Here is a tiny trained network, its code and every weight. The questions are about switching its units off for an input and a class, where a switched-off unit gives its printed mean instead of its output.

import numpy as np


def w(rows, s, z=0):
    codes = np.array(rows[::2]) - 128.0
    scale = np.full(codes.shape[1], s)
    scale[-1] = z or s
    return codes * scale


def f(y):
    return y / 2 * (1 + np.tanh(0.7978845608 * (y + 0.044715 * y**3)))


def log_softmax(a):
    a = a - a.max(-1, keepdims=True)
    return a - np.log(np.exp(a).sum(-1, keepdims=True))


def net(x, mask):
    res = np.array(x, float).reshape(1, 5) / 4 @ E
    y = f(res @ A[0][:, :-1].T + A[0][:, -1])
    res = res + np.where(mask, y, B[0][:, -1]) @ B[0][:, :-1]
    return log_softmax(res[-1] @ U[:, :-1].T + U[:, -1])


A, B = {}, {}
E = w([
[112,2,153],'x0',
[155,131,103],'x1',
[11,66,113],'x2',
[196,191,242],'x3',
[84,110,220],'x4',
],0.0064)
A[0] = w([
[130,106,57,115],'neuron 1',
[250,166,124,215],'neuron 2',
[172,89,93,92],'neuron 3',
[198,131,96,88],'neuron 4',
[41,106,104,235],'neuron 5',
[210,112,193,168],'neuron 6',
[163,182,112,62],'neuron 7',
[145,198,107,49],'neuron 8',
[113,65,89,220],'neuron 9',
[173,170,150,254],'neuron 10',
],0.015,0.0067)
B[0] = w([
[157,107,128,169],'neuron 1',
[104,205,167,250],'neuron 2',
[97,47,113,141],'neuron 3',
[11,83,142,153],'neuron 4',
[128,104,204,226],'neuron 5',
[176,207,118,206],'neuron 6',
[47,131,38,153],'neuron 7',
[93,146,72,152],'neuron 8',
[121,108,197,209],'neuron 9',
[133,195,150,224],'neuron 10',
],0.012,0.011)
U = w([
[81,130,61,72],'0',
[161,150,34,23],'1',
[77,141,171,10],'2',
[20,112,211,235],'3',
[156,2,63,114],'4',
[79,228,28,107],'5',
[191,112,29,1],'6',
[201,234,190,202],'7',
],0.011,0.006)

Each question gives the input, the list of numbers given to net, and the class t.
The units are the neurons (one row each of A and B). Each row of codes is followed by its name. A weight is (code - 128) times the scale printed after its matrix; where a second scale follows, it is the last column's (A, B and U).
mask holds one flag per neuron, in row order. A switched-off neuron (its flag False) gives its mean, the last column of its row in B, instead of its output. The means were averaged over made-up inputs and are rounded, as every weight is.
A unit's drop is (log p(t) with every unit on - log p(t) with that unit switched off) / (log p(t) with every unit on - log p(t) with every unit switched off).
The circuit of an input: a set's keep is (log p(t) with only the set's units on - log p(t) with every unit switched off) / (log p(t) with every unit on - log p(t) with every unit switched off). Starting from all 10 units, units are removed one at a time, each time the one whose removal leaves the highest keep (on an exact tie, the one counted first), for as long as the keep stays at least 0.8.
circuit, biggest first: the units of the circuit, biggest drop first
top k neurons: the k neurons with the biggest drops, biggest first
drop of u: that unit's drop, to one decimal
input [-3,1,-3,-6,-2], class 3: circuit, biggest first : neuron 6
input [-1,2,-8,-8,-6], class 3: top 2 neurons : neuron 4; neuron 6
input [0,-6,-4,-8,-8], class 4: circuit, biggest first : neuron 1; neuron 10; neuron 3
input [0,-7,-7,-8,-8], class 3: circuit, biggest first : neuron 4; neuron 6
input [-3,1,3,-5,-7], class 4: circuit, biggest first : neuron 2; neuron 10
input [2,2,-5,-7,-8], class 3: top 3 neurons : neuron 4; neuron 9; neuron 2
input [2,3,5,6,8], class 7: circuit, biggest first : neuron 6; neuron 4
input [3,7,-8,-4,-2], class 3: top 2 neurons : neuron 4; neuron 3
input [-8,0,6,-8,-5], class 3: top 2 neurons : neuron 5; neuron 9
input [-6,-4,3,-6,-7], class 3: circuit, biggest first : neuron 5; neuron 6
input [-1,-5,-1,3,-6], class 5: circuit, biggest first : neuron 5; neuron 9
input [5,7,-3,-5,-6], class 3: top 2 neurons : neuron 9; neuron 4
input [-2,6,-8,0,0], class 5: circuit, biggest first : neuron 7; neuron 5
input [7,-2,-4,0,6], class 7: circuit, biggest first : neuron 6
input [4,4,1,-5,-5], class 4: top 3 neurons : neuron 2; neuron 10; neuron 1
input [-7,0,-2,8,-6], class 5: drop of neuron 7 : 0.4
input [8,4,0,-1,-2], class 4: drop of neuron 9 : -0.2
input [-3,2,-8,6,-6], class 5: drop of neuron 7 : 0.4
